Here is a tiny trained network, its code and every weight. The questions are about switching its units off for an input and a class, where a switched-off unit gives its printed mean instead of its output.

import numpy as np


def w(rows, s, z=0):
    codes = np.array(rows[::2]) - 128.0
    scale = np.full(codes.shape[1], s)
    scale[-1] = z or s
    return codes * scale


def norm(h):
    return h / np.sqrt((h * h).mean(-1, keepdims=True) + 1e-5)


def f(y):
    return y / 2 * (1 + np.tanh(0.7978845608 * (y + 0.044715 * y**3)))


def log_softmax(a):
    a = a - a.max(-1, keepdims=True)
    return a - np.log(np.exp(a).sum(-1, keepdims=True))


def net(x, mask):
    res = np.array(x, float).reshape(1, 6) / 4 @ E
    u = 0
    for l in range(3):
        y = f(norm(res) @ A[l][:, :-1].T + A[l][:, -1])
        res = res + np.where(mask[u : u + 5], y, B[l][:, -1]) @ B[l][:, :-1]
        u += 5
    return log_softmax(norm(res)[-1] @ U[:, :-1].T + U[:, -1])


A, B = {}, {}
E = w([
[74,102,113],'x0',
[252,71,222],'x1',
[144,246,68],'x2',
[116,39,151],'x3',
[191,95,40],'x4',
[105,150,169],'x5',
],0.002)
A[0] = w([
[134,130,209,253],'0.n0',
[2,147,48,79],'0.n1',
[99,81,74,42],'0.n2',
[154,223,101,175],'0.n3',
[27,109,94,30],'0.n4',
],0.0053,0.0015)
B[0] = w([
[134,55,112,225],'0.n0',
[143,34,147,255],'0.n1',
[102,110,86,117],'0.n2',
[4,166,198,246],'0.n3',
[156,64,77,152],'0.n4',
],0.0033,0.0016)
A[1] = w([
[149,43,255,238],'1.n0',
[234,182,34,197],'1.n1',
[165,79,222,253],'1.n2',
[115,62,190,214],'1.n3',
[251,249,177,204],'1.n4',
],0.0048,0.0019)
B[1] = w([
[201,173,53,254],'1.n0',
[55,39,190,189],'1.n1',
[130,169,2,225],'1.n2',
[217,169,122,199],'1.n3',
[20,62,133,221],'1.n4',
],0.0058,0.0027)
A[2] = w([
[100,193,143,93],'2.n0',
[125,124,126,127],'2.n1',
[196,112,150,122],'2.n2',
[45,138,99,253],'2.n3',
[85,2,63,92],'2.n4',
],0.0067,0.0023)
B[2] = w([
[83,207,3,135],'2.n0',
[131,121,136,130],'2.n1',
[127,196,84,126],'2.n2',
[244,98,48,253],'2.n3',
[143,15,229,222],'2.n4',
],0.0032,0.0039)
U = w([
[223,165,51,210],'0',
[114,2,148,151],'1',
[144,182,216,2],'2',
[25,226,116,112],'3',
],0.0094,0.0064)

Each question gives the input, the list of numbers given to net, and the class t.
The units are the neurons (one row each of A and B). Each row of codes is followed by its name. A weight is (code - 128) times the scale printed after its matrix; where a second scale follows, it is the last column's (A, B and U).
mask holds one flag per neuron, layer by layer. A switched-off neuron (its flag False) gives its mean, the last column of its row in B, instead of its output. The means were averaged over made-up inputs and are rounded, as every weight is.
A unit's drop is (log p(t) with every unit on - log p(t) with that unit switched off) / (log p(t) with every unit on - log p(t) with every unit switched off).
unit that matters most: the unit with the biggest drop
top k neurons: the k neurons with the biggest drops, biggest first
top k neurons in layer l: the k neurons of layer l with the biggest drops, biggest first
drop when u is switched off: that unit's drop, to one decimal
input [-8,-6,1,-6,2,-3], class 3: top 4 neurons : 0.n3, 1.n0, 1.n2, 1.n3
input [-7,5,4,-7,-4,-5], class 1: unit that matters most : 1.n4
input [-7,-6,8,7,6,5], class 1: top 4 neurons : 1.n0, 1.n3, 1.n1, 1.n2
input [-3,-7,-8,-7,-8,-5], class 0: top 2 neurons : 1.n1, 1.n4
input [-3,1,-2,-8,0,-4], class 3: top 4 neurons : 0.n3, 0.n1, 0.n4, 2.n4
input [-7,-3,4,2,1,-2], class 3: top 4 neurons : 0.n3, 1.n0, 1.n2, 2.n4
input [-3,-7,4,5,6,4], class 1: top 2 neurons : 1.n0, 1.n2
input [0,3,-1,-5,5,7], class 1: top 2 neurons : 1.n4, 0.n1
input [-2,-2,6,1,7,7], class 3: top 3 neurons in layer 0 : 0.n3, 0.n0, 0.n4
input [6,5,-7,0,0,-2], class 0: drop when 2.n0 is switched off : 0.0
input [4,5,4,2,2,-3], class 1: drop when 0.n1 is switched off : 0.1
input [3,5,-6,4,5,-8], class 0: drop when 1.n4 is switched off : 0.2
input [-7,-4,7,2,7,-8], class 1: drop when 1.n1 is switched off : 0.5
input [-7,-4,7,-7,0,0], class 3: top neuron : 1.n0
